In the rows, zero is written as 128.
Each row is followed by its class.
[127 123 142 131 120 126 123 142 140 121 134 116 121 131 127 129 123 107
 135 127 122 128 130 146  99 129 117 129 139 130 132 136 109 129 128 129
 124 121 128 141 130 124 140 135 116 129 140 111 120 131 122 140 126]  J
[119 133 159 155 119 160 127 126 161 121 135 119 124 127 108 133 113 109
 129 138 133 124 129 134 124 137  96 142 119 160 125 121 116 121 122  96
 141 120 111 148 136 130 132 149 138 115 152 113 135 121 119 114 127]  S
[127 115 138 152 108 137 107 125 135 121 154  94 112 147 131 128 121 101
 142 104 147 154 139 152  88 150 112 131 138 119 130 140 102 130 116 130
 127 122 118 161 142 111 137 142 113 129 157 101 104 138 122 132 117]  S
[124 127 142 133 133 123 133 130  92 133 144 110 123 148 118 121 125 135
 132 100 121 113 123 105 122 122 119 109 118  90 118 141 116 108 118 152
 122 131 132 132 112 127 129 129 127 145 124 134 135 143 126 152 122]  V
[140 124 100 119 118 128 111 136 150 126 120 133 123 126 127 133 134 122
 133 148 139 156 139 155 129 133 140 144 142 157 132 120 136 141 138 119
 123 117 116 123 146 108 129 125 121 113 128 116 109 108 137 111 137]  Z
[145 123 136 125 123 130 120 131 137 117 132 121 106 148 138 126 131 133
 127 111 122 131 126 166 113 126 152 129 147 121 133 123 133 125 121 136
 113 133 141 124 152 101 148 132 111 126 124 133 122 136 141 152 135]  Z
[152 115 124 179  93 182  96 136 160 104 173  91 104 160 109 136 110 105
 131  88 174 162 152 203 107 164 149 154 144 138 140 122  94 118 122 100
  89 133 113 150 169  88 147 162 104  90 156 108  91 131 140 138 132]  J
[103 128 195 115 140 115 150 132 118 131 122 118 121 140 149 135 113 112
 133 129  91 105 107 101  82 109  78 108 129  85 111 154 108 129 105 157
 130 127 136 166 102 142 144 148 125 173 134 124 136 162  98 160 113]  V
[137 127  46  54 135  77 127 130 151 131  79 159 132  85 160 115 154 123
 143 187 113 178 140 167 106 108 135 149 167 170 136 163 143 162 134 153
 129 106 137 121 126 103 125  92 113 147 108 104  87  96 135  87 128]  Z
[129 112 147 162 104 157 113 134 118 123 168  99 114 151 113 137 115 109
 133 105 154 139 142 144 105 148 121 120 131 115 129 123 100 123 119 106
 126 128 123 157 142 112 138 151 119 114 156 111 113 140 130 136 125]  S
[150 115  66  86 136  83 119 137  99 136 121 138 126 129 143 105 149 145
 138 120 127 165 134 147 120 121 162 122 157 125 147 147 141 147 127 180
 108 129 145 108 135 102 129 116 113 143 105 126 102 128 143 132 126]  Z
[135 116 124 158 115 146 106 126 132 112 161  99 112 148 113 127 124 122
 130 104 153 135 142 153 109 149 128 140 137 127 134 124  99 126 121 119
 128 129 119 148 147 105 134 132 112 114 149 105 103 136 135 128 126]  J
[134 121 142 124 127 129 128 134 124 123 128 117 116 142 132 128 122 114
 133 112 118 133 135 141 107 127 122 120 144 106 128 136 117 120 119 143
 124 127 140 141 134 118 137 135 119 142 134 119 120 141 125 147 126]  V
[114 127 166 113 135 118 155 130 140 128 125 130 124 128 142 132 118 112
 131 151  86 100 113 115  96 112  93 113 137 121 116 138 124 132 114 132
 134 123 134 144 107 136 143 116 131 155 130 127 138 134 110 132 128]  V
[134 125 133 137 110 153 113 129 164 108 131 118 114 132 126 132 120 104
 135 137 128 138 138 170 106 131 124 143 147 146 130 132 124 125 125 118
 129 121 125 144 144 105 144 135 116 122 146 106 108 127 125 120 130]  J
[106 122 185 133 137 113 147 133  86 140 138 116 128 143 128 126 108 127
 142 103 101  89 110  84 109 118  97  90 120  75 116 142 108 125 122 156
 133 136 138 146 110 148 133 130 137 166 140 133 149 165 108 168 116]  V
[124 124 177 147 113 157 125 127 181 109 128 112 106 145 129 141 111  93
 135 136 114 128 127 170  88 132  97 143 136 135 129 122 127 123 114 110
 124 122 127 164 142 122 161 142 123 124 154 108 110 134 112 133 132]  J
[102 127 135 149 124 116 124 111  87 144 155 101 134 117 119 126 110 120
 144 109 150 142 138  69 122 128  84 130 104 109 129 152  87 134 116 125
 140 138 102 154 100 150 104 136 135 151 161  97 120 143 111 113 102]  J
[117 100 145 148 116 108 114 133  84 125 186  66 102 173 137 122 109  94
 151  81 145 161 140 132  57 135  99 117 146  66 136 162  69 132  97 161
 113 131 130 180 127 111 136 142 111 167 159  76  91 179 117 162 103]  S
[121 121 126 141 131 108 124 121  89 140 161 108 134 141 122 121 121 129
 135 104 141 142 129  84 124 130 113 124 113 102 122 144 103 130 118 133
 125 135 121 136 107 145 111 132 133 147 134 117 125 137 119 132 112]  V
[126 101 137 140  99 130 106 129 151 109 161  80  92 158 141 128 108  74
 154 102 139 176 151 187  45 141  94 142 162 110 136 150  70 135  97 127
 115 115 123 186 152  85 156 148 105 143 173  68  71 150 117 136 115]  S
[ 95 140 167 114 124 124 157 124 164 127  96 139 128 106 134 145 115 110
 132 181  85 104 121 119 105 104  69 122 125 144 112 141 117 137 118 110
 151 117 118 155 102 149 139 127 143 142 145 112 135 132  98 106 119]  V
[128 134 190 152 112 175 124 138 173 104 133 112 109 149 123 140 105 104
 126 129 123 113 126 174 102 141 109 136 132 131 125 104 113 115 117 104
 128 123 126 158 150 116 165 152 121 105 159 130 131 140 121 151 127]  S
[137 119 101 150 110 141  98 120 119 116 157 100 119 138 116 159 126 102
 144 126 169 172 155 163 108 152 126 154 140 148 134 131 101 132 126 104
 127 119 111 149 148 104 122 143 125 109 156  85  90 121 135 105 122]  J
[139 133 113 138 121 142 118 135 135 120 131 122 122 134 124 127 132 127
 129 123 140 136 132 153 130 135 147 133 136 127 135 115 132 126 121 123
 119 127 126 123 147 111 134 136 119 105 127 130 121 129 140 133 134]  J
[127 108 176 163 123 128 115 130  81 126 181  69 107 185 131 124 107 121
 138  57 142 126 126 125  82 139 118 103 128  61 132 139  92 113 109 157
 110 143 132 165 134 115 144 142 109 150 147 110 120 177 125 183 117]  J
[131 115 141 138 126 115 120 128  84 123 158 101 125 152 130 121 127 129
 132  88 142 129 128 124 110 133 133 115 128  91 131 136 111 127 118 153
 119 131 135 121 127 123 128 135 120 144 128 127 119 155 125 153 123]  V
[110 123 103 117 122 100 118 116 127 137 132 122 128 109 127 122 125 111
 145 138 132 166 139 116 102 118 101 143 132 137 128 153 100 142 116 125
 140 126 118 145 120 130 113 121 131 147 143  92 100 122 113 106 111]  J
[142 112  77 117 113 120  95 131 136 121 142 114 111 130 140 124 134 110
 143 121 159 177 151 180  93 150 146 135 160 147 139 139 112 134 107 131
 121 122 122 139 152  92 129 130 109 126 137  94  85 119 140 109 128]  Z
[126 116 145 143 122 135 123 136 133 115 144 103 111 146 130 128 115 106
 133 110 133 142 128 148  94 136 112 128 134 109 129 133 107 126 109 129
 124 130 160 163 133 116 140 137 120 136 146 117 116 143 123 141 122]  J
[157 115   4 113 120 103  97 125 100 132 146 123 123 129 129 108 151 139
 135 112 175 196 157 158 129 142 176 147 149 142 154 138 127 146 147 147
 110 123 122 111 144  99 105 124 109 121 117 102  81 118 154 104 128]  Z
[104 120 151  59 138  61 170 148 139 134  80 138 109 114 180 125 125 105
 150 169  54 121 108 138  54  84  71 105 165 106 123 180 115 154 103 188
 126 109 154 158 104 119 155  95 126 200 124  97 105 151  92 138 119]  V
[119 131 162 115 127 119 144 130 160 125 107 131 128 124 140 139 122 112
 128 151  97 110 126 133 108 112  97 125 115 131 117 137 122 137 120 125
 134 126 132 134 114 130 143 128 135 146 134 125 129 139 112 126 127]  V
[116 111 141 162 129 128 118 120  61 137 186  81 125 169 120 126 114 131
 135  66 157 127 129  91 116 148 121 110 106  66 134 146  94 119 112 151
 116 137 127 152 123 133 111 144 123 148 143 118 129 171 121 166 110]  S
[140 121 124 145 118 143 115 132 127 120 151 110 116 149 123 131 130 122
 130 107 144 135 136 155 120 143 137 136 138 119 133 124 122 118 127 123
 115 129 125 134 150 108 134 134 116 116 136 124 117 135 144 138 131]  J
[115 118 138 114 122  96 132 133 123 129 127 107 110 143 149 129 124 103
 152 137 107 137 133 126  66 121  66 121 148 117 127 164 100 142 114 150
 130 120 134 161 107 129 138 121 120 170 143  93 101 140 110 139 114]  V
[142 122 110 130 127 123 130 128 117 126 127 126 125 130 129 119 133 132
 127 112 124 139 129 155 121 128 143 123 139 117 117 130 129 126 128 142
 117 130 132 123 132 118 131 126 119 134 122 129 119 133 135 136 116]  Z
